Below are the code and all the weights of a small trained network. Each question names an input and a class and asks about switching units off, where a switched-off unit gives its printed mean instead of its output.

import numpy as np


def w(rows, s, z=0):
    codes = np.array(rows[::2]) - 128.0
    scale = np.full(codes.shape[1], s)
    scale[-1] = z or s
    return codes * scale


def norm(h):
    return h / np.sqrt((h * h).mean(-1, keepdims=True) + 1e-5)


def f(y):
    return y / 2 * (1 + np.tanh(0.7978845608 * (y + 0.044715 * y**3)))


def log_softmax(a):
    a = a - a.max(-1, keepdims=True)
    return a - np.log(np.exp(a).sum(-1, keepdims=True))


def net(x, mask):
    res = np.array(x, float).reshape(1, 6) / 4 @ E
    u = 0
    for l in range(2):
        y = f(norm(res) @ A[l][:, :-1].T + A[l][:, -1])
        res = res + np.where(mask[u : u + 15], y, B[l][:, -1]) @ B[l][:, :-1]
        u += 15
    return log_softmax(norm(res)[-1] @ U[:, :-1].T + U[:, -1])


A, B = {}, {}
E = w([
[130,205,184,210,173,184,55,137,108,77,203],'x0',
[136,158,71,162,120,47,63,66,55,99,197],'x1',
[193,138,156,167,34,87,158,145,103,182,125],'x2',
[253,146,171,82,77,102,56,155,221,109,84],'x3',
[87,146,65,157,171,106,158,157,80,108,50],'x4',
[83,136,162,126,122,95,104,194,168,119,141],'x5',
],0.0074)
A[0] = w([
[98,114,144,82,112,165,169,134,156,146,134,2],'L0N1',
[160,124,137,88,99,175,107,128,170,197,140,113],'L0N2',
[211,123,86,131,154,241,154,150,122,149,193,55],'L0N3',
[167,69,106,60,152,111,153,150,173,118,57,81],'L0N4',
[48,104,50,129,152,154,203,107,57,146,69,50],'L0N5',
[218,147,52,135,95,115,194,103,43,125,171,130],'L0N6',
[121,51,66,81,124,132,144,145,189,133,7,111],'L0N7',
[102,149,128,174,184,148,62,160,94,84,161,93],'L0N8',
[219,138,180,151,105,156,123,128,190,113,88,148],'L0N9',
[165,78,152,151,40,146,245,182,138,254,90,211],'L0N10',
[79,90,171,107,109,112,199,102,172,176,127,106],'L0N11',
[110,174,79,147,127,65,59,115,156,112,97,57],'L0N12',
[206,98,143,72,79,111,106,142,194,103,156,80],'L0N13',
[76,102,175,150,108,176,133,96,88,125,108,82],'L0N14',
[78,84,242,111,167,213,145,150,233,137,136,170],'L0N15',
],0.0077,0.0033)
B[0] = w([
[76,123,103,117,140,87,96,153,119,111,178,135],'L0N1',
[149,67,132,107,138,139,129,170,125,90,112,164],'L0N2',
[93,154,147,114,172,96,56,162,103,112,72,147],'L0N3',
[91,118,116,90,103,123,108,120,68,45,158,184],'L0N4',
[235,81,110,141,232,142,161,99,243,159,145,223],'L0N5',
[69,62,166,177,115,180,110,119,108,161,66,192],'L0N6',
[84,243,102,52,142,149,141,147,23,128,147,210],'L0N7',
[23,196,121,136,73,111,159,143,99,194,114,196],'L0N8',
[160,126,107,91,148,1,66,158,155,55,137,211],'L0N9',
[115,171,56,63,17,90,210,175,130,87,164,254],'L0N10',
[167,136,119,114,100,87,169,180,128,75,177,167],'L0N11',
[86,120,144,69,108,131,128,97,205,112,121,155],'L0N12',
[132,42,117,131,177,149,97,143,85,136,106,201],'L0N13',
[114,102,140,74,131,201,123,170,168,136,93,144],'L0N14',
[46,172,175,160,155,195,91,63,30,108,23,223],'L0N15',
],0.0078)
A[1] = w([
[151,71,73,119,53,158,154,181,87,112,120,108],'L1N1',
[196,92,99,44,116,138,137,56,92,146,104,72],'L1N2',
[174,126,123,205,73,170,107,91,105,141,125,35],'L1N3',
[132,227,162,130,116,120,125,209,131,130,157,93],'L1N4',
[141,59,65,115,185,165,236,142,127,161,169,136],'L1N5',
[132,134,194,56,128,185,153,158,192,111,157,67],'L1N6',
[142,105,99,129,228,114,185,110,132,109,114,75],'L1N7',
[97,90,122,66,1,99,198,152,96,128,119,230],'L1N8',
[110,197,156,163,132,161,144,177,183,134,95,96],'L1N9',
[199,128,109,127,103,107,203,196,192,207,172,2],'L1N10',
[109,221,154,169,124,159,122,127,144,133,135,73],'L1N11',
[131,160,155,143,154,116,110,151,159,121,218,84],'L1N12',
[139,74,127,130,107,99,97,95,176,94,120,49],'L1N13',
[95,147,110,177,197,181,145,103,106,149,128,136],'L1N14',
[77,66,121,69,85,157,124,116,132,143,182,154],'L1N15',
],0.0093,0.0026)
B[1] = w([
[97,183,104,190,91,110,157,88,126,67,122,192],'L1N1',
[33,187,123,103,138,164,218,173,98,114,117,172],'L1N2',
[74,197,190,69,193,151,147,138,109,101,95,140],'L1N3',
[93,169,78,113,75,117,198,110,99,99,107,173],'L1N4',
[188,115,86,109,106,37,22,169,213,188,199,220],'L1N5',
[42,213,146,58,197,137,82,218,104,95,189,135],'L1N6',
[54,143,115,53,128,165,82,208,219,206,228,174],'L1N7',
[113,150,90,158,56,118,150,53,149,85,87,255],'L1N8',
[101,140,130,142,119,136,232,49,57,145,146,152],'L1N9',
[217,47,192,254,143,162,39,23,134,170,51,161],'L1N10',
[116,102,127,146,121,167,218,80,74,113,100,166],'L1N11',
[99,119,95,74,97,81,178,60,122,42,17,136],'L1N12',
[166,98,141,173,182,156,122,128,130,188,81,147],'L1N13',
[118,91,171,151,180,152,159,167,136,182,134,208],'L1N14',
[160,133,113,208,41,60,175,68,91,128,91,163],'L1N15',
],0.0075,0.0088)
U = w([
[187,66,74,196,46,82,145,80,198,145,132,134],'0',
[38,150,204,172,185,219,148,84,64,161,113,138],'1',
[66,195,68,69,47,96,176,127,96,16,103,141],'2',
[99,106,60,66,209,138,134,187,236,220,231,125],'3',
[207,61,214,88,218,120,10,191,133,79,103,128],'4',
[223,92,203,82,111,212,176,137,145,118,221,5],'5',
],0.012,0.013)

Each question gives the input, the list of numbers given to net, and the class t.
The units are the neurons (one row each of A and B). Each row of codes is followed by its name. A weight is (code - 128) times the scale printed after its matrix; where a second scale follows, it is the last column's (A, B and U).
mask holds one flag per neuron, layer by layer. A switched-off neuron (its flag False) gives its mean, the last column of its row in B, instead of its output. The means were averaged over made-up inputs and are rounded, as every weight is.
A unit's drop is (log p(t) with every unit on - log p(t) with that unit switched off) / (log p(t) with every unit on - log p(t) with every unit switched off).
The circuit of an input: a set's keep is (log p(t) with only the set's units on - log p(t) with every unit switched off) / (log p(t) with every unit on - log p(t) with every unit switched off). Starting from the 12 units with the biggest drops (on a tie, the unit counted first), units are removed one at a time, each time the one whose removal leaves the highest keep (on an exact tie, the one counted first), for as long as the keep stays at least 0.8.
units of the circuit, in order: the units of the circuit, biggest drop first
most important unit: the unit with the biggest drop
top k neurons: the k neurons with the biggest drops, biggest first
k most important neurons of layer l: the k neurons of layer l with the biggest drops, biggest first
input [2,5,2,4,-1,4], class 4: units of the circuit, in order => (L0N10 L1N8)
input [4,2,-7,-7,2,8], class 1: most important unit => L0N8
input [8,-1,-5,-4,8,-7], class 3: units of the circuit, in order => (L0N5 L1N7)
input [-5,7,5,-3,-4,2], class 0: 2 most important neurons of layer 1 => (L1N15 L1N4)
input [-4,6,0,7,-7,-6], class 4: units of the circuit, in order => (L0N10 L0N13 L1N8)
input [-7,3,-3,-3,-5,2], class 0: 2 most important neurons of layer 1 => (L1N5 L1N10)
input [5,5,-3,7,-2,-1], class 4: top 4 neurons => (L0N10 L0N7 L0N13 L1N8)
input [-5,8,2,-4,0,3], class 3: units of the circuit, in order => (L0N10 L0N5 L1N7)
input [-2,3,0,6,2,5], class 4: top 2 neurons => (L0N10 L0N13)
input [6,-5,1,2,3,8], class 1: top 2 neurons => (L0N15 L0N10)
input [-3,-2,-5,4,-3,5], class 4: 4 most important neurons of layer 0 => (L0N10 L0N15 L0N13 L0N8)
input [-8,4,4,-6,-7,5], class 0: units of the circuit, in order => (L1N10 L0N15)
input [8,0,3,5,-4,2], class 4: 2 most important neurons of layer 0 => (L0N10 L0N9)
input [-5,1,7,-1,7,0], class 0: units of the circuit, in order => (L0N5)
input [1,6,0,4,2,1], class 0: top 3 neurons => (L0N12 L0N15 L0N7)
input [-7,1,-1,-4,-3,-2], class 0: 3 most important neurons of layer 0 => (L0N5 L0N10 L0N15)
input [-1,-4,-7,-4,3,5], class 3: top 2 neurons => (L0N5 L1N7)
input [-2,5,1,-2,-8,-7], class 1: 2 most important neurons of layer 0 => (L0N10 L0N6)
input [6,-7,-6,4,-7,7], class 1: top 2 neurons => (L0N15 L1N5)
input [4,-8,0,-2,-3,7], class 1: units of the circuit, in order => (L0N15)
